(in the rows, 128 means zero)
Each row of numbers stands for one node and depends on some of the facts below. Use the named rows to name the rest.

Some facts about the nodes:
Ω: points at; θ: refers to; Σ: belongs to class
[<1005>,<224>,<83>] Ω <359>
[<101>] Ω <709>
[<153>,<457>] Ω <355>
[<153>,<359>,<911>] Ω <361>
[<153>,<372>,<457>] Ω <410>
[<16>,<871>] Ω <416>
[<16>] Ω <786>
[<19>,<355>,<410>,<622>,<636>,<774>] Ω <430>
[<19>,<201>,<359>,<403>,<470>,<47>,<4>,<539>,<546>,<598>,<657>,<762>,<772>,<83>,<873>] Ω <435>
[<19>,<343>,<410>,<917>] Ω <539>
[<224>,<421>] Ω <622>
[<233>] Ω <890>
[<233>] Ω <224>
[<233>] Ω <772>
[<246>] Ω <376>
[<298>] Ω <953>
[<298>] Ω <683>
[<343>,<457>,<741>,<751>] Ω <470>
[<359>] Ω <32>
[<4>] Ω <873>
[<555>] Ω <47>
[<555>] Ω <233>
[<598>,<77>] Ω <657>
[<733>] Ω <83>
[<917>] Ω <19>
[<953>] Ω <911>
<1008> θ [<489>,<416>]
<10> θ [<4>]
<123> θ [<911>,<220>]
<132> θ [<489>]
<135> θ [<280>,<636>]
<139> θ [<636>,<881>]
<148> θ [<911>]
<153> θ [<309>]
<219> θ [<96>,<881>]
<225> θ [<309>,<33>]
<246> θ [<309>]
<280> θ [<797>]
<302> θ [<33>]
<309> θ [<148>]
<311> θ [<685>]
<328> θ [<521>]
<334> θ [<738>]
<342> θ [<657>]
<399> θ [<4>]
<416> θ [<881>,<712>]
<435> θ [<911>]
<489> θ [<462>]
<4> θ [<86>]
<521> θ [<881>]
<549> θ [<132>]
<555> θ [<521>]
<5> θ [<334>]
<636> θ [<911>]
<696> θ [<10>]
<712> θ [<96>,<148>]
<733> θ [<911>,<881>]
<738> θ [<911>]
<741> θ [<132>]
<76> θ [<496>]
<797> θ [<96>]
<806> θ [<911>]
<82> θ [<280>]
<873> θ [<549>,<96>]
<881> θ [<911>]
<920> θ [<280>,<636>,<712>]
<938> θ [<96>,<4>,<220>]
<96> θ [<148>]
[<1005>,<1008>,<10>,<123>,<132>,<135>,<153>,<16>,<19>,<201>,<233>,<246>,<298>,<309>,<343>,<361>,<372>,<399>,<403>,<421>,<435>,<444>,<457>,<470>,<489>,<496>,<4>,<539>,<546>,<555>,<598>,<5>,<622>,<657>,<683>,<696>,<712>,<738>,<741>,<751>,<762>,<772>,<774>,<77>,<797>,<82>,<83>,<856>,<871>,<890>,<917>,<953>] Σ a
[<101>,<139>,<148>,<225>,<280>,<302>,<311>,<355>,<416>,<685>,<709>,<733>,<786>,<806>,<873>,<911>] Σ b
[<219>,<220>,<224>,<328>,<32>,<334>,<33>,<342>,<359>,<376>,<410>,<430>,<462>,<47>,<521>,<549>,<636>,<76>,<86>,<881>,<920>,<938>,<96>] Σ c

Named rows:
<96>: [125 130  95  89  98 111 131 173 191 122 120 104 163 153 103  90 171 148
 122 128  72  86  77 117 124 126 136]
<82>: [124 102  98 110 158 109 137 131 162 128  96 149 136 154 147 121 137 115
 138 107 114 135 121  74 125 143 127]
<399>: [158  44 177  93 150 128 125 129 126 153 112 159 157  96 158 105 164 130
 146 117 110 146 136  52 178 106 125]
<328>: [119 165  92  89 154 119 134 180 174 147  99 139 128 125 134  74 140  99
 135 132 120 149  87 123 107 120 140]
<334>: [115 158  95  83 132 107 133 184 178 139 102 129 144 137 118  67 146 116
 139 131 103 118  79 131 109 126 142]
<280>: [158 155 109 104 118  95 138 122 159 120  88 111 161 122 113 111 156 158
 122 113 103  95 104 108 127 136 140]
<636>: [112 138  92  98  66 142 142 151 190 156  88 106 140 163 113  34 163 144
  89 197 113 112 115 123  86 129 129]
<738>: [120 113  89  94 144  82 139 136 167 126  92 130 141 170 140  63 129 132
 152 129 110  91 112 132 110 137 123]
<733>: [131 172  89 116 130  43 121 118 169 147  61 120 168 130 145 119 117 125
  72 162 163 136 103 125  81 104 101]
<938>: [128  90  99  83 139 144 121 177 177 146  87 154 168  95 150 127 163 100
 106 136 115 153  80  53 163 113 132]
<774>: [137 113 163 133 100 149 158  95 140 171 116 139  93 148 133  58 159 134
 118 156 116 174 183  90  98 137 131]
<917>: [126 121 172 135 112 105 136  84 146 184 139 139 109 145 142  76 150 143
 117 161 114 174 164 100 105 127 142]
<953>: [136 126 189 118 125 106 173 115 119 145 129 165 147 145 117 111 158 113
 112 109  94 154 167 139  85 107  77]
<444>: [139 127 160 116 150 116 151 120 134 146 136 154 101 139 129  89 150 132
 164  96  95 152 144 110 118 137 153]
<361>: [120 126 214 112 137 145 181 104 109 149 112 139 116 166 111 103 147 122
  75  94 105 158 155 153 112 106  84]
<772>: [116 132 197 126 135  84 139  93 134 175 143 136 106 159 136 106 134 144
 103 122 109 172 134 137 124 108 137]
<32>: [111 174 198 109 111 135 156 139 143 169 132 146 119 131 105 114 157 122
  75 106 102 182 115 161 117  91 105]
<83>: [113 138 204 136 128  78 143  91 134 172 147 142 126 156 136 107 141 140
  99 127 108 179 150 129 110  99 111]

Rows to name:
No name comes twice in this set of rows, the named rows included.
[131 113 116 158 159  96 131  96 151 139 177 101  95 164 161 144 173 130
 105 140 111 200 168  67 113  74 138] -> <741>
[151 166 145  87  60  67 159 123 143 120  87  93 192 156  85  56 155 175
  80 143  99  50 116 198  65  87  63] -> <911>
[124 129 196 122 137 120 155  93 126 158 129 133 102 160 131  94 135 140
 109 101 110 165 147 128 125 115 126] -> <890>
[138 135 177 130 119  89 165 117 133 147 144 178 170 136 121 104 162 117
 137 125  90 156 177 122  67 111  86] -> <298>
[159 164  98 121 137 149 143 163 159 102 203  89 100 138 108 120 212 132
 134 112  50 161 127  96 116  75 149] -> <462>
[165 204 139  81 158 110 131 101 132 134  91 137  85  94  72 110 144 178
 150 117  84 181 133  91 154 171  88] -> <786>
[106 181 193 121 110 105 135 132 154 186 154 133 106 132 120 101 156 138
  84 132 101 187 101 140 129  96 152] -> <47>
[178 178 134 124 123 104 145 121 145 145 116 139 128  78 126 104 152 152
 152 102 107 147 127  98 106 135 174] -> <101>
[119 145 187  96 112 226 168 130 137 177  94 111  65 138 103  68 163 129
  57 114 106 182 124 116 145 130 135] -> <430>
[128 124  99  99 166  88 142 132 155 128  87 143 134 154 151  81 131 115
 154 116 130 127 117 119 108 136 132] -> <5>

Now the same nodes, written a new way:
Named rows:
<772>: [107  81 111 134 110 100 134  88 128  99 150 120 140 132 118  90 149 210
 108 128 188  78 133  98 162 121 142 167 159  78 167 146 170 141 115 164
 154 124 131 150 103]
<201>: [108  79 110 130 113 100 135  89 129  98 149 120 140 133 119  98 152 201
 109 128 185  83 130  95 161 122 146 163 154  87 164 149 168 143 115 164
 157 123 129 150 103]
<470>: [107 106 120 132 109 105 136  81 129 107 145 120 150 133 119  99 150 192
  93 128 198  84 132  81 197 136 146 170 132  72 164 158 164 147 106 160
 160 124 164 155 104]
<246>: [118  73 109 131 113 120 137  83 129 106 139 120 138 141 142 133 149 165
  95  99 119  85 196  77 172 131 140 136 146 107 167 184 166 148 176 131
 155 153 139 136 106]
<881>: [150  74 108 135 139 113 136 102 143 116 140 117 132 116 121 122 207 159
  91 105 124 196 142  74 185 158 147 135 179 111 163 160 183 126 125 152
 155 122 153 124 139]
<328>: [125  73 110 131 145 111 137 107 187 145 139 118 133 133 148 114 208 156
  80 123 125 138 162  75 127 135 146 134 141  95 159 182 164 128 125 156
 153 119 160 141 108]
<5>: [105  74 109 133 125 105 136  97 184 108 138 117 134 130 160 116 175 165
  96 124 123  93 149  74 144 131 150 135 128 110 168 162 166 148 134 159
 153 124 160 152 111]
<355>: [104  85 150 132 107 100 132 141 134 119 140 139 130 116 118 144 161 162
  75 115 123  84 138  94 124 114 144 138 170  73 186 173 164 151 106 122
 203 132 115 125 108]
<280>: [133  70 110 177 122 121 133 111 127  99 138 119 132 116 131 121 150 168
  87 102 124 146 148  81 138 153 146 135 137 117 163 175 176 131 112 131
 157 125 150 136 117]
<376>: [156  73 144 133 111  98 134  87 186 129 141 118 135 132 118 129 204 197
 103 109 153  98 152  75 126 135 146 134 149  96 165 176 163 135 116 162
 171 125 117 142 107]
<636>: [113  75 127 131 126 106 135 120 131 140 138 120 132 114 119 135 170 154
  78 113 127 144 150  76 175 126 145 133 211  91 166 158 198 131 122 125
 155 122 134 122 126]
<696>: [115  71 139 141 113  97 151  84 185  99 139 140 133 159 158 118 145 225
 118 138 133  82 133  82 122 114 142 140 121 144 179 134 168 125 122 186
 165 135 134 125 108]
<220>: [182  74 147 152 132 103 133  84 136 106 137 120 130 128 117 126 155 165
 114 110 124 161 131  75 156 140 146 130 133 132 165 143 183 125 118 156
 154 124 129 120 135]
<19>: [103 111 123 128 109  97 135  97 131 117 141 121 134 120 118 123 154 164
  91 124 165  82 134  77 142 118 143 145 165  96 194 146 177 144 110 129
 180 128 123 132 106]
<920>: [146  70 110 131 162 125 136  93 174 157 137 118 134 150 175 120 152 163
  74 103 123 109 190  78 122 133 144 133 133 114 159 197 162 128 146 149
 153 125 165 134 104]
<546>: [110  79 111 131 109  97 134  92 127  98 148 119 142 135 121  94 153 204
 105 127 187  84 135  99 162 120 145 165 152  89 165 149 169 143 117 162
 158 125 129 152 104]
<359>: [155  77 146 132 109  97 134 122 160 108 140 121 134 153 121 109 168 195
 123 127 190  88 165 115 126 114 140 157 190  70 163 166 163 140 118 157
 161 121 119 126 106]
<683>: [110  75 110 134 107  99 135  83 189  97 141 121 134 126 120 122 179 210
 108 119 134  84 145  79 125 131 147 135 130 113 181 157 164 152 133 180
 169 132 118 163 111]

Name these rows:
No name comes twice in this set of rows, the named rows included.
[141  71 111 131 162 124 136  94 168 152 139 120 132 145 169 115 161 155
  73 105 123 125 179  76 123 138 144 133 130 116 160 191 163 125 140 154
 156 125 168 123 106] -> <219>
[111  71 110 139 126 125 135 136 146 117 138 121 131 132 187 110 150 161
  73 124 123 117 164  77 134 133 141 147 131  71 162 190 167 148 106 126
 155 122 186 141 104] -> <733>
[134  72 110 175 140 133 134 111 128 100 139 119 133 116 131 132 151 159
  90 101 121 163 144  78 170 156 149 137 149 122 166 175 179 137 121 130
 153 125 154 127 122] -> <148>
[122  76 150 153 123  98 138  85 124  97 141 128 133 152 123 101 144 216
 137 138 183  84 129 106 170 115 141 140 128 137 167 120 205 124 110 170
 157 125 136 121 108] -> <4>
[188  69 121 137 132 119 133  84 130 112 139 121 131 121 118 124 153 158
  93 100 126 177 161  78 169 155 142 131 170 136 163 163 186 124 143 155
 156 123 138 123 125] -> <96>
[115  77 111 131 109  97 133  84 184  99 141 122 134 116 117 125 200 215
 119 118 141  89 136  78 141 133 157 137 144 104 185 145 166 159 124 177
 171 124 114 159 124] -> <496>
[167  69 150 133 163 115 138  84 169 145 140 120 133 167 178 118 150 164
  90 119 124  87 162  75 120 117 144 132 128 136 160 172 165 124 133 164
 157 125 154 122 105] -> <938>
[111  72 106 132 146 109 137  86 177 111 138 117 136 144 189 113 149 162
  92 128 124  91 150  71 135 124 142 133 128 128 163 155 174 128 140 161
 154 122 174 133 108] -> <123>
[109 113 163 130 106  98 132 105 136 151 136 126 128 123 116 156 174 158
  86 112 167  88 155  75 127 118 145 138 177  88 164 176 164 138 109 128
 197 136 118 121 116] -> <410>
[111  73 106 136 141 115 136  93 180 116 141 121 137 140 186 110 152 163
  76 117 120  90 174  73 124 131 145 135 129 120 167 173 167 128 148 163
 154 123 173 150 107] -> <135>
[103  86 122 130 102  98 135 100 188 115 139 153 133 117 122 124 151 185
  79 131 126  79 158  78 126 117 143 137 199  66 213 144 196 155 123 133
 181 127 117 124 107] -> <622>
[126  70 145 159 111  97 148  80 168  98 139 147 134 154 147 120 145 229
 127 136 136  80 133  87 128 116 144 136 122 150 180 123 183 123 122 187
 163 131 128 120 115] -> <10>

Now the same nodes, written a new way:
Some nodes and their rows:
<153>: [112 170 135 133 148 129 102  98 147 151 144 153 104 109 149 111 117  68
 125 122 141 130 134 165 135 119 142]
<733>: [107 105 156 117 142 124 128 124 122 137 116 134 117 155 154 136 145 125
 148  78 153 126 136 165 127 111 118]
<881>: [127 127 156 140 140 143 114 157 141 107 142 131 122 120 114 124 141 160
 106 114 104 125 101 127 117 122  97]
<871>: [128 124 132 113 147 131 122 121 142 155 123 114 152 134 131 100 132 101
 109 127 132 129 142 128  96 164 126]
<741>: [138 151 113 110 138 132 166 109 108 120 160 168  80  79  93 112 130 116
 140 116 158 123 138 147 153 104 145]
<622>: [121 139 105 112 122 112 113 109 146 144 151  88 173 140 125 119 138  85
 183 141 130 155 144 118 169  73 144]
<101>: [114 114 161 126 121 130 140 120 134 151  90 120 137 164 146 117 147 132
 140 117 156 111 136 138 140 117 127]
<311>: [123 123 164 124  99 135 140 107 114 112 106 114 120 170 153 179 108 141
 130 105 150 142 160 132 156 144 132]
<709>: [133 120 167 131 115 161 126 135 101 134 120 150 143 149 166 148 113 142
 121 107 116 102 120 133 116 138 134]
<280>: [143 132 142 131 105 166 162 131  97 144 113 142 121 135 178 135 125 159
 170 121 110 110 110 118 165 107 131]
<685>: [110 116 171 109  89  89 146 145 155 120 102 166 161 167 113 145 131 155
 124 143 128  71 152 113 127 126  99]
<309>: [ 89 151 136 102 112  91 114 130 186 143 133 170  94 118 130 125 110 102
 142 161 103 113 122 139 133 128  87]
<856>: [137 141 113 109 112 122 144 115 134 123 135 130 112 129 124 133 116 125
 157 142 114 139 137 112 163 144 106]
<806>: [133 112 162 119 121 137 138 135  95 109 151 177 102 123 155 177 121 133
 146  85 128 119 140 157 142 103 112]
<225>: [ 92 162 168 142 102 125 110 115 133 133 125 194  76 123 187 164  92 118
 142 123 109 107 120 159 157  95 118]
<762>: [105 111  69 131 123  85 130 131 113 114 124 144 103 108 117 131 120 130
 139 139 151 136 128 128 111 115 149]
<598>: [121 115  72 143 139 123 131 125 108 135 117 105 121 128 138 108 118 117
 131 146 140 151 129 121 113 137 167]
<76>: [194 183 163 182  84 116  83  49 129  59  70  50 199 194  81 248  99 171
  30 141 194 111 236  52 177 215 198]

Which node is each row?
No name comes twice in this set of rows, the named rows included.
[119 132 150 121  99 114 152 125 132 118 140 118 153 141 130 151 147 124
 177 122 152 123 155 137 198  21 147] -> <355>

The same nodes again, as new rows of numbers:
Known rows:
<555>: [124 116 108  94 106 119 120 142 147 120 164 104 152 142  78 101 131 134
 146 128 144 164 148 127 125 133 112 162 138 105 124 105 132 101 145 114
  94 102 123  95 147 151 122 128 127 109 162 127 146 142  92 138 149 132
 113]
<772>: [123 118 145 121 155 146 142 142 128 134 121 141 131 134 127 131 132 134
 152 134 152 132 125 118 125 108 123 136 115 112 122 115 141 133 139 137
 130 119 102 126 139 138 128 135 145 108 141 146 104 133 121 112 117 137
 102]
<19>: [125 115 147 129 142 144 139 145 130 127 120 141 131 140 130 134 135 125
 146 133 150 135 124 130 125 108 129 136 111 123 131 127 142 133 140 144
 131 121 106 137 142 128 126 134 140 109 136 134 109 136 133 120 126 133
 109]
<343>: [114 109 143 126 130 138 135 139 146 115 116 128 140 144 134 126 129 117
 145 135 146 151 122 136 124 117 136 138 109 128 132 134 154 115 134 158
 128 127 100 144 145 119 127 132 130  90 138 122 105 142 148 127 138 120
 115]
<953>: [141 110 134 155  78 135 132 117 161 145 131 185 114 134 135 148 159  92
 145  98 125  94 111 108 106  79 156 113 106 121 164 130 170 162 132 164
  99 132 115 137 124 141 127  98 145 103 117 147 146 128 125 123 128 145
 112]
<302>: [131 130 133 132 150 105 137 141 156 122 113 109  76 131 160 154 103 137
 114 186 118  70 118 143 135  91 104 123 113 118 122 107 157 115  56 164
 181  96 139 124 120 120 106 129 121 141  90  69 138  57 116 107  91  93
 158]
<342>: [120 129 121 161 131 163  91 113 145 139 130 166 124 154 152 115 123 125
 147 127 167 122 155 114 128 114 112 145 114 158 116 111 151 108 116 140
 154 123 115 155 145 122 123 145 132 133 131 121 132 132 114 121 119 132
 147]
<917>: [120 105 141 130 130 136 139 139 142 118 117 130 142 143 132 125 128 120
 143 132 148 150 123 134 122 118 139 137 111 128 133 130 152 117 131 152
 127 124 103 140 146 119 132 132 130  90 143 127 106 140 148 128 141 124
 108]
<496>: [131 143 148 144 152 150 153 116 125 133 105 159 134 140 145 138 161 134
 149 120 151 138 107 122 119 100 133 133 108 127 129 148 140 146 147 149
 150 136 118 143 141 121 136 114 149 114 122 126  97 150 155 134 133 124
 105]
<683>: [150 116 132 166  64 136 139 112 162 154 135 209 102 132 136 160 178  84
 145  85 119  67 111  93 104  62 160 110 102 118 167 127 168 179 143 165
  86 131 121 133 119 152 125  89 155 117 110 156 164 122 105 121 117 160
 116]
<123>: [121 106  94  86 100 150 121 121 115 124 162  89 119 102 120 137 108 113
  83 118 100 123 159 144 157 134 111 155 126 117 120 130 104 125 152 114
  98 113 164  87 134 154 127 119 127 159 128 119 160 148  85 146 170 107
 152]
<403>: [117 102 147 126 136 136 141 141 142 122 118 130 141 145 125 129 126 119
 148 133 151 149 123 134 122 117 133 135 112 124 128 124 153 119 129 150
 128 127 104 138 142 123 129 134 134  91 143 130 108 139 148 121 137 125
 104]
<83>: [119 114 143 124 147 145 140 143 134 131 124 142 136 138 128 127 136 124
 148 130 152 130 122 121 121 107 129 136 115 118 128 121 144 131 136 144
 127 118 105 132 141 131 128 132 144 107 140 140 106 131 128 114 127 137
 103]
<881>: [159 198  93 102 105 100 117  82 119 140 124 142 163 118 105 109 140 167
 114 109  98 152 112 119 120 160 133 133 198 106 109 140  73 120 153  64
 110 160 178 102 126 127 157  84 126 155 131 136 158 126 170 160 163 126
 122]
<86>: [127  89 132 119 150 184 122 104  77 139 102 147 110  86 189 158  79 107
  83  89  89 101 138 135 173 167 159  88 129 158 115 168  83 145 153 115
 129 190 131 166 121 101 162 155 139 169 122 175 105 140 165 116 144 134
 132]
<598>: [118 100 145 124 136 135 139 141 141 116 118 129 137 140 127 126 127 118
 147 134 148 152 125 135 123 115 134 134 110 125 130 129 150 121 125 149
 130 125  97 138 142 121 126 137 132  90 146 131 105 135 144 124 133 122
 108]
<636>: [143 152  94  81  88 101 110  89 142 127 127 128 160 118 104 107 106 148
 108 122 101 164 129 133 127 164 130 138 195 102 106 133 104  96 135  85
 108 155 165 106 143 116 151  99 112 126 151 126 158 111 173 155 176 112
 120]
<16>: [124 138 178 142 116  99 146 147  86 160 119 124 129 128 103 124 147 102
 123 117 192 132 150  86  72 139 104 109 151 186 158 172 174 146 108 158
 129 129 131 136  95 146  91 173 118 132 135  95  87 170 142 116 145  69
 108]

Name these rows:
No name comes twice in this set of rows, the named rows included.
[157 172 141 123 170 118 147 129 127 126  66 171 107 102 179 150 114 148
 107 193 107  75  99 140 107  95 130 111 151 107  89 156 155 131  77 130
 177 139 163 144 112  86 124  99 125 131  85  98 119  33 198 112 112  93
 133] -> <33>
[107 106 119 144 124  83 105 169 128 104 154  49 121 132 106 123 113 138
 126 136  84 117 130 149 157 175 140  94 132 133 156  89  82 107 106  92
 100 115 111 137  98 136 120 160 100 147 125 142 161 106  79 120  77 166
 164] -> <873>
[118 127 109 124 107 135 121 144 124 116 158  94 131 122 114 124 134 128
 110 131 112 127 145 143 141 130 115 150 117 126 133 121 118 124 141 114
 107 103 145 101 129 153 116 122 115 139 122 113 156 135  83 146 137 124
 155] -> <82>
[115 149 116 180 106  97 106 183 116  96 159  75 162 143  94 101 169 146
 145 141 100 145 132 154 127 152 131 131 111 138 152 113 106 120 138  86
  91  91 130 131 101 149 112 132  91 128 117 138 159 134  75 154  89 164
 172] -> <1008>
[148 142 113 100 138 152 128  89  84 138 104 142 131  87 158 145  98 128
  83  98  78 120 122 132 153 168 149 107 166 124 106 167  74 141 155  92
 125 187 164 134 125 104 163 113 139 170 126 161 126 127 183 135 166 118
 120] -> <220>
[137 188 131 207 148  88 116 146 104 115 101 143 167 144 126  98 177 165
 167 130 109 149  96 135 110 162 168  94 148 139 142 138  94 129 133  72
 129 152 122 175  96 104 142 125 105 130 109 171 125 118 160 145  79 178
 145] -> <462>
[142 155 101  84 106 133 143 100 131 133 140 129 135 116 111 133 137 142
 107 120 122 145 131 130 127 120 108 164 149  97 113 139 111 129 159 113
 117 125 169  79 148 151 135  84 140 142 132 100 143 143 126 154 179  94
 119] -> <738>
[142 162 140 156 147 137 106 120 102 171 125 171 124 129 136 119 136 129
 135 119 174 105 149  80 104 127 103 118 149 167 125 138 141 137 120 122
 149 136 134 144 109 134 111 158 133 162 132 123 119 135 120 108 116 114
 130] -> <376>
[111  51 153  81 148 176 148 138  75 117 109 101 121  77 164 171  79  85
  84  92  76 122 126 154 177 165 173  86 120 140 127 172  96 147 157 132
  98 177 114 149 125 112 156 160 138 135 142 187  81 157 169 108 159 124
 103] -> <4>
[132 151 110 116 116 100 138 154 108 102 135  84 145 101 108 131 142 147
 100 149  72 123 120 153 133 148 138 130 142 106 129 144  97 138 136  88
 101 114 167 101 108 140 125 106 106 148 109 125 154 109 114 149 133 122
 156] -> <712>
[143 185 139 143 104  31 121 140  85 167 161  73 124 123  65 113 153 149
 115 111 133 123 139  84  87 185  93  87 197 161 171 137  97 139 102  85
 111 120 159  99  59 168  91 157  97 198 118  96 151 148  90 127 109 106
 144] -> <416>
[117 122 132 158 138 134 118 107 160 138 141 126 100 171 149 134 126 134
 148 116 160 122 133 115 141 118 112 130 109 147 141  93 130 115 112 159
 165 123 104 141 141 134 124 144 142 138 124 101 127 145 105 123 111 129
 135] -> <311>
[143 134 127 136 166 154 104 123 128 155 126 182 121 134 138 118 123 135
 158 126 155 101 138  95 124 109 118 123 137 124 108 108 137 128 132 116
 136 129 110 132 136 126 129 139 147 137 135 160 127 104 120  96 105 157
 118] -> <32>

